Below are the code and all the weights of a small trained network. Each question names an input and a class and asks about switching units off, where a switched-off unit gives its printed mean instead of its output.

import numpy as np


def w(rows, s, z=0):
    codes = np.array(rows[::2]) - 128.0
    scale = np.full(codes.shape[1], s)
    scale[-1] = z or s
    return codes * scale


def norm(h):
    return h / np.sqrt((h * h).mean(-1, keepdims=True) + 1e-5)


def f(y):
    return y / 2 * (1 + np.tanh(0.7978845608 * (y + 0.044715 * y**3)))


def log_softmax(a):
    a = a - a.max(-1, keepdims=True)
    return a - np.log(np.exp(a).sum(-1, keepdims=True))


def net(x, mask):
    res = np.array(x, float).reshape(1, 6) / 4 @ E
    u = 0
    for l in range(3):
        y = f(norm(res) @ A[l][:, :-1].T + A[l][:, -1])
        res = res + np.where(mask[u : u + 6], y, B[l][:, -1]) @ B[l][:, :-1]
        u += 6
    return log_softmax(norm(res)[-1] @ U[:, :-1].T + U[:, -1])


A, B = {}, {}
E = w([
[148,126,158,149,226,176,159,123,212,84],'x0',
[36,172,107,241,185,70,114,148,50,118],'x1',
[1,122,135,174,167,117,113,57,166,149],'x2',
[171,86,59,72,119,42,159,216,112,142],'x3',
[127,149,23,101,191,161,94,107,150,108],'x4',
[178,104,109,175,18,134,82,68,57,131],'x5',
],0.0066)
A[0] = w([
[107,158,171,162,140,186,123,75,154,132,79],'0.n1',
[138,157,121,130,25,113,112,125,32,127,149],'0.n2',
[207,116,95,65,130,137,123,137,177,103,6],'0.n3',
[72,120,227,189,163,120,139,147,177,115,81],'0.n4',
[114,156,49,58,136,171,77,116,163,150,53],'0.n5',
[148,172,254,159,25,195,119,81,95,134,14],'0.n6',
],0.0097,0.0023)
B[0] = w([
[92,128,41,158,160,129,147,158,163,62,199],'0.n1',
[135,95,32,81,153,135,137,74,82,227,254],'0.n2',
[246,155,109,189,95,228,174,92,119,150,196],'0.n3',
[131,163,139,214,71,153,175,6,179,114,223],'0.n4',
[122,50,121,111,121,84,136,153,194,95,176],'0.n5',
[29,130,185,43,148,125,132,254,63,108,239],'0.n6',
],0.0087,0.0074)
A[1] = w([
[253,137,84,61,189,165,147,157,178,124,82],'1.n1',
[161,134,135,177,74,46,144,153,141,97,75],'1.n2',
[153,168,181,67,146,72,200,179,175,165,177],'1.n3',
[119,176,116,128,151,133,52,168,125,84,7],'1.n4',
[153,168,87,95,160,180,127,194,156,78,2],'1.n5',
[71,128,194,144,155,206,87,80,176,106,182],'1.n6',
],0.012,0.0019)
B[1] = w([
[136,132,174,105,104,102,153,252,132,81,254],'1.n1',
[121,109,88,115,94,105,82,154,140,173,129],'1.n2',
[29,126,135,116,143,95,77,92,147,147,174],'1.n3',
[160,184,122,156,139,173,126,114,167,155,132],'1.n4',
[82,145,153,53,164,61,123,142,102,81,180],'1.n5',
[77,179,100,96,189,124,173,175,162,133,227],'1.n6',
],0.011,0.0091)
A[2] = w([
[76,140,227,139,74,173,141,127,39,139,195],'2.n1',
[149,171,20,195,154,102,114,171,61,87,164],'2.n2',
[121,170,163,123,139,136,52,137,1,172,2],'2.n3',
[238,139,143,148,98,135,121,121,97,127,115],'2.n4',
[80,138,106,102,197,133,106,92,135,119,121],'2.n5',
[68,130,107,109,127,167,122,114,48,150,181],'2.n6',
],0.014,0.0021)
B[2] = w([
[125,168,143,16,213,115,110,189,112,163,205],'2.n1',
[34,167,236,75,169,219,111,65,120,199,238],'2.n2',
[74,123,225,197,111,201,17,54,55,178,227],'2.n3',
[108,149,146,252,19,182,172,180,113,116,161],'2.n4',
[190,164,121,255,95,110,139,144,141,121,239],'2.n5',
[222,38,188,82,132,121,67,91,106,49,254],'2.n6',
],0.0096,0.0087)
U = w([
[170,141,39,115,112,107,165,96,150,163,5],'0',
[108,112,196,92,156,165,38,83,45,177,210],'1',
[47,230,113,226,213,143,170,65,215,127,190],'2',
[91,89,95,171,113,30,80,114,168,136,49],'3',
[227,125,121,165,40,174,165,182,116,134,112],'4',
[90,176,171,58,178,108,162,245,160,73,197],'5',
[168,114,88,130,124,127,160,70,119,132,3],'6',
[192,74,67,135,135,126,78,51,143,131,37],'7',
],0.011,0.0038)

Each question gives the input, the list of numbers given to net, and the class t.
The units are the neurons (one row each of A and B). Each row of codes is followed by its name. A weight is (code - 128) times the scale printed after its matrix; where a second scale follows, it is the last column's (A, B and U).
mask holds one flag per neuron, layer by layer. A switched-off neuron (its flag False) gives its mean, the last column of its row in B, instead of its output. The means were averaged over made-up inputs and are rounded, as every weight is.
A unit's drop is (log p(t) with every unit on - log p(t) with that unit switched off) / (log p(t) with every unit on - log p(t) with every unit switched off).
The circuit of an input: a set's keep is (log p(t) with only the set's units on - log p(t) with every unit switched off) / (log p(t) with every unit on - log p(t) with every unit switched off). Starting from the 12 units with the biggest drops (on a tie, the unit counted first), units are removed one at a time, each time the one whose removal leaves the highest keep (on an exact tie, the one counted first), for as long as the keep stays at least 0.8.
units of the circuit, in order: the units of the circuit, biggest drop first
top k neurons: the k neurons with the biggest drops, biggest first
top k neurons in layer l: the k neurons of layer l with the biggest drops, biggest first
drop when u is switched off: that unit's drop, to one decimal
input [8,-4,-2,-4,-8,-5], class 2: units of the circuit, in order => 0.n4
input [6,5,-2,0,6,5], class 2: top 4 neurons => 0.n2, 0.n3, 2.n6, 1.n4
input [-3,-8,-5,-8,3,4], class 5: top 3 neurons => 0.n6, 0.n3, 1.n1
input [-4,-8,-5,-5,5,3], class 4: top 3 neurons => 0.n3, 1.n6, 2.n4
input [-4,-6,-6,-5,5,-2], class 4: top 3 neurons in layer 0 => 0.n3, 0.n1, 0.n6
input [8,4,1,4,5,-8], class 2: top 3 neurons in layer 2 => 2.n6, 2.n5, 2.n1
input [6,7,-3,7,0,2], class 1: top 2 neurons => 1.n6, 0.n3
input [-4,1,2,8,-3,-3], class 1: top 3 neurons => 0.n5, 0.n4, 1.n6
input [-7,-6,-7,-3,-8,-7], class 1: top 3 neurons in layer 0 => 0.n6, 0.n1, 0.n5
input [2,5,2,-7,-2,3], class 2: top 2 neurons => 0.n1, 1.n1
input [3,-2,-4,-1,7,-1], class 4: top 3 neurons => 0.n3, 0.n6, 1.n6
input [-1,-3,-2,6,5,3], class 4: top 2 neurons => 0.n3, 0.n6
input [0,6,-7,2,-2,-8], class 3: top 2 neurons => 1.n3, 0.n3
input [-7,-5,1,-5,7,-1], class 5: top neuron in layer 0 => 0.n4
input [-2,-5,3,5,0,1], class 4: top 2 neurons => 0.n6, 0.n3
input [6,-7,-4,3,1,-1], class 4: top 4 neurons => 0.n3, 0.n6, 1.n6, 2.n4
input [0,3,4,7,5,1], class 2: top 2 neurons in layer 1 => 1.n1, 1.n4
input [6,-6,8,-2,-2,6], class 2: top 2 neurons in layer 1 => 1.n1, 1.n6
input [1,-7,-4,7,-2,4], class 4: drop when 0.n6 is switched off => 0.1
input [-5,-3,7,7,6,-4], class 3: top 2 neurons in layer 0 => 0.n5, 0.n1
input [-6,-5,-8,-3,7,-2], class 4: top 3 neurons in layer 0 => 0.n3, 0.n6, 0.n1
input [0,0,-4,1,-5,0], class 1: drop when 2.n3 is switched off => 0.1
input [0,4,-3,8,-6,-7], class 3: drop when 1.n3 is switched off => 0.4
input [-3,8,-7,5,0,-7], class 1: top neuron => 1.n6
